Here is a tiny trained network, its code and every weight. The questions are about switching its units off for an input and a class, where a switched-off unit gives its printed mean instead of its output.

import numpy as np


def w(rows, s, z=0):
    codes = np.array(rows[::2]) - 128.0
    scale = np.full(codes.shape[1], s)
    scale[-1] = z or s
    return codes * scale


def f(y):
    return y / 2 * (1 + np.tanh(0.7978845608 * (y + 0.044715 * y**3)))


def log_softmax(a):
    a = a - a.max(-1, keepdims=True)
    return a - np.log(np.exp(a).sum(-1, keepdims=True))


def net(x, mask):
    res = np.array(x, float).reshape(1, 5) / 4 @ E
    y = f(res @ A[0][:, :-1].T + A[0][:, -1])
    res = res + np.where(mask, y, B[0][:, -1]) @ B[0][:, :-1]
    return log_softmax(res[-1] @ U[:, :-1].T + U[:, -1])


A, B = {}, {}
E = w([
[168,225,133,105,195,106,18,48],'x0',
[121,128,125,121,126,132,122,131],'x1',
[73,109,79,26,195,7,164,141],'x2',
[130,134,119,105,146,152,158,117],'x3',
[1,179,249,101,111,142,169,155],'x4',
],0.0095)
A[0] = w([
[113,239,116,90,210,140,8,49,231],'N1',
[158,57,32,124,144,68,187,133,212],'N2',
[238,123,78,126,151,125,138,65,201],'N3',
[134,175,251,140,79,213,121,109,158],'N4',
[179,102,102,254,86,196,59,115,183],'N5',
[120,174,193,117,118,204,88,172,131],'N6',
[95,90,129,198,77,162,207,153,182],'N7',
[207,147,114,224,102,213,153,103,199],'N8',
[106,202,155,146,114,173,96,86,172],'N9',
[27,144,192,89,126,56,140,130,92],'N10',
[96,22,152,139,81,151,143,160,253],'N11',
[182,174,75,76,190,78,90,133,129],'N12',
[79,110,195,161,42,200,163,118,160],'N13',
[116,180,167,175,109,183,149,155,129],'N14',
[237,108,41,207,84,237,99,117,194],'N15',
],0.0078,0.0046)
B[0] = w([
[130,182,195,189,143,83,126,100,230],'N1',
[143,92,1,62,59,120,77,165,217],'N2',
[112,159,101,152,102,108,111,84,203],'N3',
[191,147,182,76,118,129,78,197,204],'N4',
[100,160,136,132,166,134,199,145,224],'N5',
[155,134,158,120,73,146,125,174,169],'N6',
[137,80,128,99,146,125,168,131,208],'N7',
[94,140,164,116,185,149,187,167,219],'N8',
[142,206,227,129,56,137,127,226,173],'N9',
[62,114,147,148,186,126,232,113,186],'N10',
[119,44,73,46,169,217,142,129,212],'N11',
[160,124,187,141,80,58,82,29,186],'N12',
[172,83,155,126,116,217,128,121,206],'N13',
[184,129,149,117,96,173,115,122,170],'N14',
[41,167,114,109,197,111,216,93,246],'N15',
],0.0085,0.014)
U = w([
[2,77,102,96,173,150,186,123,220],'0',
[27,187,194,181,163,52,143,85,230],'1',
[199,32,177,105,100,189,104,134,8],'2',
[180,197,192,129,39,81,62,184,52],'3',
[137,63,7,80,44,77,70,154,163],'4',
[164,107,125,140,84,13,9,29,100],'5',
],0.0075,0.0017)

Each question gives the input, the list of numbers given to net, and the class t.
The units are the neurons (one row each of A and B). Each row of codes is followed by its name. A weight is (code - 128) times the scale printed after its matrix; where a second scale follows, it is the last column's (A, B and U).
mask holds one flag per neuron, in row order. A switched-off neuron (its flag False) gives its mean, the last column of its row in B, instead of its output. The means were averaged over made-up inputs and are rounded, as every weight is.
A unit's drop is (log p(t) with every unit on - log p(t) with that unit switched off) / (log p(t) with every unit on - log p(t) with every unit switched off).
The circuit of an input: a set's keep is (log p(t) with only the set's units on - log p(t) with every unit switched off) / (log p(t) with every unit on - log p(t) with every unit switched off). Starting from the 12 units with the biggest drops (on a tie, the unit counted first), units are removed one at a time, each time the one whose removal leaves the highest keep (on an exact tie, the one counted first), for as long as the keep stays at least 0.8.
units of the circuit, in order: the units of the circuit, biggest drop first
unit that matters most: the unit with the biggest drop
top k neurons: the k neurons with the biggest drops, biggest first
drop of u: that unit's drop, to one decimal
input [-6,1,-4,-6,2], class 2: units of the circuit, in order => [N13]
input [-8,-5,1,4,0], class 4: units of the circuit, in order => [N15; N2]
input [1,-2,-5,5,-2], class 1: units of the circuit, in order => [N11; N2]
input [-1,-4,-4,-7,-1], class 0: units of the circuit, in order => [N1; N15]
input [1,8,-6,4,-3], class 1: units of the circuit, in order => [N11; N2]
input [-6,8,0,1,4], class 2: units of the circuit, in order => [N15; N13]
input [-3,-5,8,-2,0], class 4: top 2 neurons => [N2; N15]
input [-7,5,-7,-2,2], class 2: top 3 neurons => [N13; N4; N14]
input [1,-6,8,0,-5], class 5: top 2 neurons => [N12; N11]
input [5,7,-4,-4,1], class 3: top 4 neurons => [N9; N4; N10; N6]
input [-1,4,0,-7,-8], class 0: top 4 neurons => [N15; N5; N4; N8]
input [-1,6,0,4,1], class 2: top 2 neurons => [N15; N5]
input [0,-8,-8,-7,7], class 2: top 2 neurons => [N13; N1]
input [-1,6,4,-4,-6], class 4: units of the circuit, in order => [N2]
input [-2,-6,-8,-7,0], class 0: top 4 neurons => [N15; N5; N8; N12]
input [3,-8,-8,1,2], class 3: top 2 neurons => [N4; N9]
input [0,1,-8,-7,3], class 2: top 2 neurons => [N13; N1]
input [7,6,0,-4,2], class 3: top 2 neurons => [N15; N9]
input [1,6,-1,6,8], class 3: drop of N9 => 0.2
input [8,0,8,3,-6], class 5: drop of N11 => 0.0
input [4,1,8,1,3], class 1: drop of N10 => 0.2
input [2,4,6,4,5], class 1: unit that matters most => N11
